Below is a small trained network, with its code and all its weights. Each question gives an input and a class and asks what happens when units are switched off, that is, made to give their printed mean instead of their output.

import numpy as np


def w(rows, s, z=0):
    codes = np.array(rows[::2]) - 128.0
    scale = np.full(codes.shape[1], s)
    scale[-1] = z or s
    return codes * scale


def norm(h):
    return h / np.sqrt((h * h).mean(-1, keepdims=True) + 1e-5)


def f(y):
    return y / 2 * (1 + np.tanh(0.7978845608 * (y + 0.044715 * y**3)))


def log_softmax(a):
    a = a - a.max(-1, keepdims=True)
    return a - np.log(np.exp(a).sum(-1, keepdims=True))


def net(x, mask):
    res = np.array(x, float).reshape(1, 7) / 4 @ E
    u = 0
    for l in range(2):
        y = f(norm(res) @ A[l][:, :-1].T + A[l][:, -1])
        res = res + np.where(mask[u : u + 7], y, B[l][:, -1]) @ B[l][:, :-1]
        u += 7
    return log_softmax(norm(res)[-1] @ U[:, :-1].T + U[:, -1])


A, B = {}, {}
E = w([
[136,127,122,123,126,126,131,126],'x0',
[122,176,156,153,8,120,105,144],'x1',
[125,126,126,123,127,131,128,126],'x2',
[133,126,129,136,130,127,129,130],'x3',
[89,148,179,152,122,77,234,111],'x4',
[105,100,161,135,147,30,83,2],'x5',
[127,123,134,128,128,128,127,130],'x6',
],0.0055)
A[0] = w([
[127,138,139,151,67,96,90,112,66],'L0N1',
[129,138,134,138,14,115,134,130,152],'L0N2',
[111,166,96,109,73,138,108,80,66],'L0N3',
[122,152,147,133,114,115,248,128,65],'L0N4',
[107,133,163,139,124,67,182,71,3],'L0N5',
[118,135,166,131,115,99,85,111,59],'L0N6',
[148,131,122,133,144,69,82,64,44],'L0N7',
],0.013,0.0041)
B[0] = w([
[213,41,129,77,84,44,129,163,197],'L0N1',
[53,223,197,166,129,157,119,125,255],'L0N2',
[178,75,119,75,131,13,98,130,164],'L0N3',
[86,28,195,144,125,101,177,143,242],'L0N4',
[203,250,41,101,146,150,116,151,242],'L0N5',
[192,25,138,135,136,97,32,177,172],'L0N6',
[29,99,162,146,117,188,148,88,231],'L0N7',
],0.011,0.0074)
A[1] = w([
[129,75,100,128,125,152,206,161,126],'L1N1',
[133,89,137,180,125,195,103,192,26],'L1N2',
[194,248,121,130,95,81,97,154,57],'L1N3',
[159,55,121,137,161,58,214,135,5],'L1N4',
[183,172,10,132,164,164,185,94,44],'L1N5',
[80,78,103,175,136,177,121,57,16],'L1N6',
[122,234,114,154,168,152,89,87,17],'L1N7',
],0.012,0.0013)
B[1] = w([
[174,103,125,111,136,62,83,122,193],'L1N1',
[145,182,107,131,126,110,137,88,184],'L1N2',
[158,152,56,160,113,250,112,119,244],'L1N3',
[157,97,119,101,64,122,15,116,191],'L1N4',
[107,151,147,127,244,23,181,126,254],'L1N5',
[100,96,64,101,116,196,190,105,192],'L1N6',
[183,124,132,113,107,88,69,154,213],'L1N7',
],0.012,0.0071)
U = w([
[152,172,91,104,250,36,158,122,225],'0',
[167,16,170,102,68,47,63,143,157],'1',
[178,236,84,165,76,233,83,158,126],'2',
[34,160,254,185,92,131,224,171,6],'3',
[38,54,70,93,134,224,187,66,58],'4',
],0.0086,0.0019)

Each question gives the input, the list of numbers given to net, and the class t.
The units are the neurons (one row each of A and B). Each row of codes is followed by its name. A weight is (code - 128) times the scale printed after its matrix; where a second scale follows, it is the last column's (A, B and U).
mask holds one flag per neuron, layer by layer. A switched-off neuron (its flag False) gives its mean, the last column of its row in B, instead of its output. The means were averaged over made-up inputs and are rounded, as every weight is.
A unit's drop is (log p(t) with every unit on - log p(t) with that unit switched off) / (log p(t) with every unit on - log p(t) with every unit switched off).
The circuit of an input: a set's keep is (log p(t) with only the set's units on - log p(t) with every unit switched off) / (log p(t) with every unit on - log p(t) with every unit switched off). Starting from the 12 units with the biggest drops (on a tie, the unit counted first), units are removed one at a time, each time the one whose removal leaves the highest keep (on an exact tie, the one counted first), for as long as the keep stays at least 0.8.
circuit, biggest first: the units of the circuit, biggest drop first
top k neurons: the k neurons with the biggest drops, biggest first
k most important neurons of layer l: the k neurons of layer l with the biggest drops, biggest first
input [-3,-7,-5,7,-7,2,-6], class 4: circuit, biggest first : L0N5, L1N6
input [0,4,0,2,4,4,7], class 2: circuit, biggest first : L0N5
input [1,7,-3,6,1,6,5], class 2: circuit, biggest first : L0N5, L1N3
input [-5,0,0,3,-3,-5,4], class 0: circuit, biggest first : L0N2, L1N5, L0N4
input [-5,7,0,-3,5,4,-1], class 2: 2 most important neurons of layer 0 : L0N5, L0N2
input [0,-2,2,2,-4,-5,5], class 0: 3 most important neurons of layer 0 : L0N2, L0N4, L0N7
input [-2,5,5,-1,2,-8,0], class 3: top 3 neurons : L0N5, L1N3, L0N4
input [-5,7,-7,0,8,3,1], class 2: top 2 neurons : L0N5, L1N3
input [-4,8,2,-5,3,1,3], class 2: top 2 neurons : L0N2, L1N3
input [6,-1,5,-5,-1,-5,6], class 0: top 2 neurons : L0N2, L0N4
input [-7,1,-1,8,-3,0,-1], class 2: 2 most important neurons of layer 0 : L0N4, L0N7
input [1,2,4,3,-1,0,-8], class 2: 2 most important neurons of layer 0 : L0N4, L0N2
input [-3,5,-5,-6,4,2,8], class 2: top 3 neurons : L0N5, L1N3, L0N2
input [7,0,0,3,0,7,-6], class 4: top 2 neurons : L0N7, L0N2
input [7,-8,-8,-3,1,-7,-5], class 1: top 2 neurons : L0N2, L0N5
input [2,4,-7,-1,1,-7,1], class 3: top 2 neurons : L0N5, L1N3
input [3,-1,7,-2,6,-2,3], class 1: most important neuron of layer 1 : L1N4
input [4,8,4,-3,3,-8,-4], class 3: top 2 neurons : L0N5, L0N4
input [3,6,-3,6,3,0,4], class 3: top 4 neurons : L0N2, L0N4, L1N4, L1N7
input [3,-8,0,3,-7,2,0], class 4: top 2 neurons : L0N5, L1N6
input [0,-1,-1,7,-1,4,-4], class 4: circuit, biggest first : L0N7
input [-1,-1,6,7,8,-8,4], class 1: 2 most important neurons of layer 1 : L1N4, L1N1
